M = [-21, 10, -16, -31, -13, -13, -30, 6, -7, 31, -13, -32, -12, -28]
The entry just left of 6 is -30
The smallest entry: -32
Report the entry just right of -30.
A: 6
The entry just right of -21 is 10
The entry just left of -32 -> -13

Questions about the matrix below.
1) Report the 1st entry in reading order.
2) Report the entry just right of -1.202.
3) Report the 2nd smallest entry.
4) Report the minimum.
5) Report the entry just right of 0.450.
array([[ 0.306, -0.251,  1.223,  0.607, -1.875, -1.692,  0.065,  0.309,
        -1.281,  0.067, -0.117,  0.473, -1.202, -0.298],
       [ 0.256, -0.218,  1.132,  0.588, -1.826, -1.599,  0.055,  0.293,
        -1.236,  0.053, -0.162,  0.450, -1.145, -0.275],
       [ 0.506, -0.410,  1.588,  0.665, -2.019, -2.024,  0.070,  0.364,
        -1.456,  0.109,  0.087,  0.553, -1.422, -0.390],
       [ 0.006, -0.080,  0.827,  0.557, -1.614, -1.188, -0.086,  0.271,
        -1.109, -0.019, -0.312,  0.427, -0.973, -0.181],
       [ 0.862, -0.705,  2.092,  0.657, -2.164, -2.570,  0.139,  0.383,
        -1.644,  0.177,  0.434,  0.590, -1.718, -0.573],
       [ 0.157, -0.159,  0.982,  0.561, -1.729, -1.430,  0.012,  0.272,
        -1.164,  0.026, -0.229,  0.423, -1.055, -0.236],
       [ 0.057, -0.108,  0.871,  0.552, -1.648, -1.266, -0.048,  0.267,
        -1.120, -0.003, -0.285,  0.416, -0.991, -0.199],
       [ 0.714, -0.586,  1.915,  0.675, -2.114, -2.355,  0.091,  0.387,
        -1.586,  0.152,  0.301,  0.594, -1.617, -0.499],
       [ 0.108, -0.133,  0.922,  0.553, -1.687, -1.347, -0.013,  0.267,
        -1.137,  0.012, -0.259,  0.415, -1.022, -0.218],
       [ 0.599, -0.492,  1.745,  0.673, -2.065, -2.174,  0.076,  0.381,
        -1.521,  0.126,  0.188,  0.579, -1.516, -0.440],
       [ 0.206, -0.186,  1.049,  0.573, -1.777, -1.511,  0.037,  0.281,
        -1.196,  0.040, -0.201,  0.432, -1.098, -0.256],
       [ 0.429, -0.343,  1.451,  0.647, -1.972, -1.898,  0.072,  0.345,
        -1.391,  0.095,  0.007,  0.527, -1.340, -0.355],
       [ 0.363, -0.292,  1.331,  0.628, -1.925, -1.789,  0.071,  0.325,
        -1.334,  0.080, -0.062,  0.495, -1.264, -0.325]])
1) 0.306
2) -0.298
3) -2.355
4) -2.570
5) -1.145

Questions about the array below.
1) Which number is the entry just right of -117.996?
2) Which number is the 3rd entry, reading row by row?
3) Which number is the entry just right of the largest entry?
4) Which number is the 4th entry in reading order?
5) Which number is the second entry in reading order?
6) Which number is the largest entry in the first column?
7) Which number is the 3rd smallest entry?
8) Which number is the entry directly below -77.599?
[[-117.527, 13.336, -65.576, -86.895, -35.830, -105.821, -182.075, 53.510, -61.956, -124.366, -38.471, -237.883, -156.379, 9.632, -173.207],
 [44.141, -56.567, 114.688, 27.810, -160.880, -117.996, -161.689, -72.605, -152.785, -145.002, -55.729, -33.596, 111.360, -114.054, -110.025],
 [-60.841, -35.380, -65.849, -57.558, -90.652, -79.992, -90.220, -131.168, -91.965, -236.703, -127.172, -145.018, -133.901, -168.059, -67.923],
 [-240.325, -126.615, -93.818, -214.217, -156.676, 75.446, -114.939, -61.436, -159.393, 171.354, -70.680, -182.575, -256.594, 34.553, -32.129],
 [-84.674, -177.831, -177.141, -181.630, 0.084, 41.433, 5.493, -18.564, -156.876, 5.167, 51.638, -153.863, -107.825, -36.691, 60.379],
 [3.448, -204.565, -113.498, -118.842, -31.309, -146.347, -105.901, -42.496, 71.298, -118.436, -124.245, 140.382, -198.144, -179.418, -134.125],
 [-134.609, -118.937, -237.383, 56.134, -60.868, -55.578, -260.645, -112.605, 15.003, -80.810, -64.856, -119.908, -90.879, -142.081, -179.528],
 [-48.012, -208.606, 39.191, -156.891, -68.580, 50.426, 197.586, -112.441, -82.300, -164.093, 116.716, -32.229, -175.439, -173.838, -205.413],
 [-75.489, -171.565, -82.359, -187.965, -209.205, -121.231, -72.039, 65.743, 16.734, -152.795, -69.282, -87.144, -19.019, -111.184, -161.642],
 [-141.492, -56.370, -138.522, -120.775, -58.991, -202.230, -119.075, -56.619, -48.710, 21.284, -89.698, 99.580, -144.718, -175.177, -88.766],
 [-159.275, -73.644, -62.328, 70.850, -84.393, -103.537, -209.552, -104.399, -184.250, 66.150, 22.817, 48.735, -65.018, -16.998, 54.323],
 [-167.922, 264.270, -42.334, -61.559, -133.178, -112.395, -137.597, 27.338, 1.230, -83.852, 18.359, -77.599, -195.192, -150.486, -155.547],
 [-63.233, -40.249, -96.272, -49.622, -158.678, -91.144, 6.353, -21.506, -127.098, -47.495, 135.045, -84.834, -138.189, -225.607, -195.591]]
1) -161.689
2) -65.576
3) -42.334
4) -86.895
5) 13.336
6) 44.141
7) -240.325
8) -84.834

X =
[[-25  24  20  -2  19  34  50]
 [ 37 -20  30  26  15 -24  19]
 [ 13  11 -33  -1  16  41  -6]
 [-17   0 -19  -2  18  43  29]
 [ 24  25 -25   9  12  39 -20]
 [  4   5 -33  -3  17  42   4]
 [-20   2 -14  -1  17  43  33]
 [ 29 -21  31  43   7 -17  12]]
The entry in the bottom-right corner: 12
The fourth entry from the end, reading row by row -> 43
The entry just left of 9?
A: -25
The largest entry in the first row?
A: 50
The 5th entry in reading order is 19
The entry directly below -14 -> 31
The entry directly above 42: 39
The bottom-left entry?
A: 29
The 2nd entry, reading row by row is 24
The largest entry in the first column?
A: 37
The second entry on the diagonal from the top-right corner?
A: -24
The 1st entry, reading row by row: -25
The fourth entry in reading order?
A: -2
The 3rd-last entry, reading row by row: 7
The entry directly below the largest entry?
A: 19

5, 28, -24, -10, -1, 9
-7, -21, 15, 31, -9, 44
-6, 8, -11, -2, -22, 25
-21, 20, 12, 21, 12, 20
29, -26, 3, 6, 20, -17
6, 24, 7, 38, 23, 38
9, 14, -17, 1, -5, 11
-1, 20, -8, -26, -7, -22
19, 28, -2, 13, 12, 20
-15, -17, 21, 35, 12, 24
Rows and columns are numbered from 0.
The entry at row 2, column 0 is -6
Read off the entry just right of 15.
31
The bottom entry of the column that holds the largest entry is 24
Read off the entry in row 0 and column 2.
-24
Read off the entry directly below 31.
-2
Read off the entry in the bottom-left corner.
-15
Read off the largest entry.
44
The entry in row 0 and column 0 -> 5
The entry just right of 35 is 12
Read off the entry in row 1 and column 0.
-7
The entry in the top-right corner -> 9
Read off the entry at row 0, column 1.
28
Read off the entry directly below 11.
-22
The entry at row 1, column 1: -21
Read off the entry just left of the largest entry.
-9
Read off the entry just right of 23.
38
